Below are the code and all the weights of a small trained network. Each question names an input and a class and asks about switching units off, where a switched-off unit gives its printed mean instead of its output.

import numpy as np


def w(rows, s, z=0):
    codes = np.array(rows[::2]) - 128.0
    scale = np.full(codes.shape[1], s)
    scale[-1] = z or s
    return codes * scale


def f(y):
    return y / 2 * (1 + np.tanh(0.7978845608 * (y + 0.044715 * y**3)))


def log_softmax(a):
    a = a - a.max(-1, keepdims=True)
    return a - np.log(np.exp(a).sum(-1, keepdims=True))


def net(x, mask):
    res = np.array(x, float).reshape(1, 7) / 4 @ E
    y = f(res @ A[0][:, :-1].T + A[0][:, -1])
    res = res + np.where(mask, y, B[0][:, -1]) @ B[0][:, :-1]
    return log_softmax(res[-1] @ U[:, :-1].T + U[:, -1])


A, B = {}, {}
E = w([
[126,133,130],'x0',
[121,125,131],'x1',
[132,126,125],'x2',
[126,124,129],'x3',
[86,254,208],'x4',
[127,130,127],'x5',
[24,153,4],'x6',
],0.0054)
A[0] = w([
[119,143,147,47],'n1',
[177,149,155,36],'n2',
[153,95,195,61],'n3',
[122,174,88,37],'n4',
[81,10,132,136],'n5',
[64,118,187,49],'n6',
[38,196,210,119],'n7',
[175,112,168,73],'n8',
[111,185,39,69],'n9',
[149,64,84,53],'n10',
[105,112,126,2],'n11',
[104,158,80,41],'n12',
[57,130,84,127],'n13',
[145,120,153,61],'n14',
[148,115,110,17],'n15',
[60,115,113,99],'n16',
[191,129,182,67],'n17',
[142,154,129,22],'n18',
[174,114,136,19],'n19',
[122,202,151,57],'n20',
[128,161,144,37],'n21',
],0.014,0.0077)
B[0] = w([
[149,87,84,98],'n1',
[94,68,78,117],'n2',
[63,83,86,154],'n3',
[109,58,63,114],'n4',
[192,160,109,231],'n5',
[172,44,17,109],'n6',
[206,111,82,255],'n7',
[55,104,104,150],'n8',
[84,79,129,189],'n9',
[193,98,71,166],'n10',
[88,79,69,94],'n11',
[85,87,97,129],'n12',
[111,99,179,220],'n13',
[88,92,60,107],'n14',
[159,66,6,97],'n15',
[107,63,134,155],'n16',
[56,64,74,169],'n17',
[138,76,60,94],'n18',
[103,67,54,109],'n19',
[180,70,91,148],'n20',
[152,82,36,103],'n21',
],0.012,0.0046)
U = w([
[146,146,108,253],'0',
[2,18,14,63],'1',
[242,127,37,97],'2',
[163,170,138,138],'3',
[140,165,143,134],'4',
[147,176,144,113],'5',
],0.0079,0.0069)

Each question gives the input, the list of numbers given to net, and the class t.
The units are the neurons (one row each of A and B). Each row of codes is followed by its name. A weight is (code - 128) times the scale printed after its matrix; where a second scale follows, it is the last column's (A, B and U).
mask holds one flag per neuron, in row order. A switched-off neuron (its flag False) gives its mean, the last column of its row in B, instead of its output. The means were averaged over made-up inputs and are rounded, as every weight is.
A unit's drop is (log p(t) with every unit on - log p(t) with that unit switched off) / (log p(t) with every unit on - log p(t) with every unit switched off).
The circuit of an input: a set's keep is (log p(t) with only the set's units on - log p(t) with every unit switched off) / (log p(t) with every unit on - log p(t) with every unit switched off). Starting from the 12 units with the biggest drops (on a tie, the unit counted first), units are removed one at a time, each time the one whose removal leaves the highest keep (on an exact tie, the one counted first), for as long as the keep stays at least 0.8.
circuit, biggest first: the units of the circuit, biggest drop first
unit that matters most: the unit with the biggest drop
top k neurons: the k neurons with the biggest drops, biggest first
drop of u: that unit's drop, to one decimal
input [-3,-3,1,-6,5,-2,6], class 1: top 2 neurons	n9, n5
input [1,-5,-4,8,-1,-5,-8], class 1: circuit, biggest first	n17, n3
input [-6,5,7,3,3,-3,-7], class 1: circuit, biggest first	n17, n3, n8
input [5,4,-3,3,5,0,7], class 1: circuit, biggest first	n9, n16
input [-1,0,2,0,4,5,8], class 1: circuit, biggest first	n9, n12
input [-6,-2,6,4,6,4,-4], class 2: circuit, biggest first	n7, n20
input [8,6,5,8,8,-8,-2], class 2: circuit, biggest first	n7, n20
input [-7,-5,7,2,-1,-3,-8], class 1: circuit, biggest first	n17, n3
input [-5,1,4,-5,6,3,8], class 1: unit that matters most	n9
input [-4,-6,-7,2,5,4,-7], class 1: top 2 neurons	n17, n3
input [3,-2,-7,1,8,-7,6], class 2: top 2 neurons	n7, n20
input [2,-5,-6,8,2,0,7], class 1: drop of n5	0.2
input [4,-5,-4,-3,-8,-2,-8], class 1: drop of n3	0.2
input [3,1,2,6,5,-3,-1], class 2: drop of n7	0.9
input [0,4,-6,-2,5,7,-8], class 1: unit that matters most	n17
input [6,-5,6,-6,8,2,-4], class 2: drop of n20	0.1
